Here is a tiny trained network, its code and every weight. The questions are about switching its units off for an input and a class, where a switched-off unit gives its printed mean instead of its output.

import numpy as np


def w(rows, s, z=0):
    codes = np.array(rows[::2]) - 128.0
    scale = np.full(codes.shape[1], s)
    scale[-1] = z or s
    return codes * scale


def norm(h):
    return h / np.sqrt((h * h).mean(-1, keepdims=True) + 1e-5)


def f(y):
    return np.maximum(y, 0)


def log_softmax(a):
    a = a - a.max(-1, keepdims=True)
    return a - np.log(np.exp(a).sum(-1, keepdims=True))


def net(x, mask):
    res = np.array(x, float).reshape(1, 7) / 4 @ E
    u = 0
    for l in range(2):
        y = f(norm(res) @ A[l][:, :-1].T + A[l][:, -1])
        res = res + np.where(mask[u : u + 7], y, B[l][:, -1]) @ B[l][:, :-1]
        u += 7
    return log_softmax(norm(res)[-1] @ U[:, :-1].T + U[:, -1])


A, B = {}, {}
E = w([
[106,137,156,100,146,122,108,85,120,170],'x0',
[178,84,80,196,241,2,135,111,191,180],'x1',
[66,87,158,115,159,127,116,133,134,150],'x2',
[47,164,131,217,61,29,124,151,144,132],'x3',
[185,247,164,32,159,101,53,177,222,68],'x4',
[115,139,156,160,159,140,128,150,99,119],'x5',
[79,83,135,127,150,137,131,180,149,154],'x6',
],0.0081)
A[0] = w([
[15,181,147,95,166,47,180,149,125,133,170],'0.n0',
[168,104,180,34,151,181,159,135,141,71,158],'0.n1',
[75,110,143,106,129,254,204,125,147,144,24],'0.n2',
[139,95,109,85,165,127,193,118,42,85,23],'0.n3',
[68,184,164,100,71,97,122,167,111,116,20],'0.n4',
[170,100,217,44,65,203,151,133,62,108,155],'0.n5',
[134,120,143,136,146,75,192,130,75,179,4],'0.n6',
],0.0077,0.0036)
B[0] = w([
[172,128,47,85,113,83,114,152,106,53,197],'0.n0',
[177,111,177,142,220,131,140,255,159,134,228],'0.n1',
[222,124,149,129,43,117,151,100,107,137,193],'0.n2',
[68,45,105,133,202,190,26,49,199,181,162],'0.n3',
[22,130,90,187,159,213,87,35,240,73,172],'0.n4',
[163,105,156,69,91,60,189,203,88,248,254],'0.n5',
[163,102,47,146,110,157,103,117,186,64,158],'0.n6',
],0.0075,0.0071)
A[1] = w([
[133,178,155,109,180,200,73,116,209,73,101],'1.n0',
[46,59,79,201,44,205,143,58,36,153,68],'1.n1',
[78,143,94,154,87,26,95,89,136,97,195],'1.n2',
[116,130,147,179,166,9,85,135,169,136,213],'1.n3',
[44,209,161,83,1,127,61,151,200,66,159],'1.n4',
[124,18,53,145,184,139,185,30,122,142,32],'1.n5',
[173,60,84,157,220,160,173,82,133,155,253],'1.n6',
],0.0079,0.0032)
B[1] = w([
[137,41,102,141,52,123,93,57,86,151,188],'1.n0',
[254,215,238,58,217,49,209,163,153,202,239],'1.n1',
[171,167,144,133,106,84,164,209,132,199,224],'1.n2',
[205,83,199,76,146,143,229,154,99,181,232],'1.n3',
[56,172,65,180,182,198,130,111,133,52,219],'1.n4',
[32,137,67,108,159,226,37,71,80,103,224],'1.n5',
[143,83,81,222,7,129,86,90,74,24,255],'1.n6',
],0.0085,0.0081)
U = w([
[201,67,146,179,78,93,126,136,20,184,248],'0',
[143,254,217,105,144,97,190,219,145,148,12],'1',
[22,124,51,248,63,209,38,46,71,67,141],'2',
],0.0089,0.0011)

Each question gives the input, the list of numbers given to net, and the class t.
The units are the neurons (one row each of A and B). Each row of codes is followed by its name. A weight is (code - 128) times the scale printed after its matrix; where a second scale follows, it is the last column's (A, B and U).
mask holds one flag per neuron, layer by layer. A switched-off neuron (its flag False) gives its mean, the last column of its row in B, instead of its output. The means were averaged over made-up inputs and are rounded, as every weight is.
A unit's drop is (log p(t) with every unit on - log p(t) with that unit switched off) / (log p(t) with every unit on - log p(t) with every unit switched off).
The circuit of an input: a set's keep is (log p(t) with only the set's units on - log p(t) with every unit switched off) / (log p(t) with every unit on - log p(t) with every unit switched off). Starting from the 12 units with the biggest drops (on a tie, the unit counted first), units are removed one at a time, each time the one whose removal leaves the highest keep (on an exact tie, the one counted first), for as long as the keep stays at least 0.8.
units of the circuit, in order: the units of the circuit, biggest drop first
k most important neurons: the k neurons with the biggest drops, biggest first
k most important neurons of layer l: the k neurons of layer l with the biggest drops, biggest first
drop when u is switched off: that unit's drop, to one decimal
input [1,0,-3,6,4,-8,3], class 2: 3 most important neurons => 1.n4, 0.n4, 1.n1
input [-3,5,8,-5,7,-1,-5], class 0: most important neuron => 1.n0
input [-5,7,3,-4,7,-2,4], class 0: units of the circuit, in order => 1.n0, 1.n1
input [8,-7,2,2,1,3,8], class 2: 2 most important neurons of layer 0 => 0.n4, 0.n0
input [5,-8,5,1,4,-2,-7], class 2: 2 most important neurons of layer 1 => 1.n1, 1.n4
input [-3,3,-4,-4,8,-5,7], class 0: 3 most important neurons => 1.n0, 1.n1, 0.n5
input [-1,0,6,2,-7,1,-7], class 1: 3 most important neurons => 1.n1, 0.n1, 1.n0
input [1,-7,-5,2,-1,5,-6], class 1: 2 most important neurons => 1.n6, 0.n4
input [-2,4,5,4,1,-7,-2], class 1: 3 most important neurons => 1.n6, 1.n2, 1.n0
input [-2,3,6,-1,4,6,-2], class 0: units of the circuit, in order => 0.n5, 1.n0
input [2,1,5,-1,5,-3,7], class 0: 4 most important neurons => 1.n0, 1.n1, 0.n5, 1.n2
input [1,-8,-3,4,8,-3,-7], class 2: 2 most important neurons => 1.n4, 0.n4
input [8,-1,-5,6,0,-2,-6], class 1: 2 most important neurons => 1.n2, 1.n6
input [5,5,3,-7,-8,4,-3], class 2: units of the circuit, in order => 1.n5
input [-8,5,-7,-3,-1,-7,-1], class 2: drop when 0.n5 is switched off => 0.1
input [1,-3,6,4,-2,-1,1], class 1: drop when 1.n1 is switched off => 0.4
input [-5,-6,8,3,-5,4,7], class 1: drop when 1.n1 is switched off => 0.5
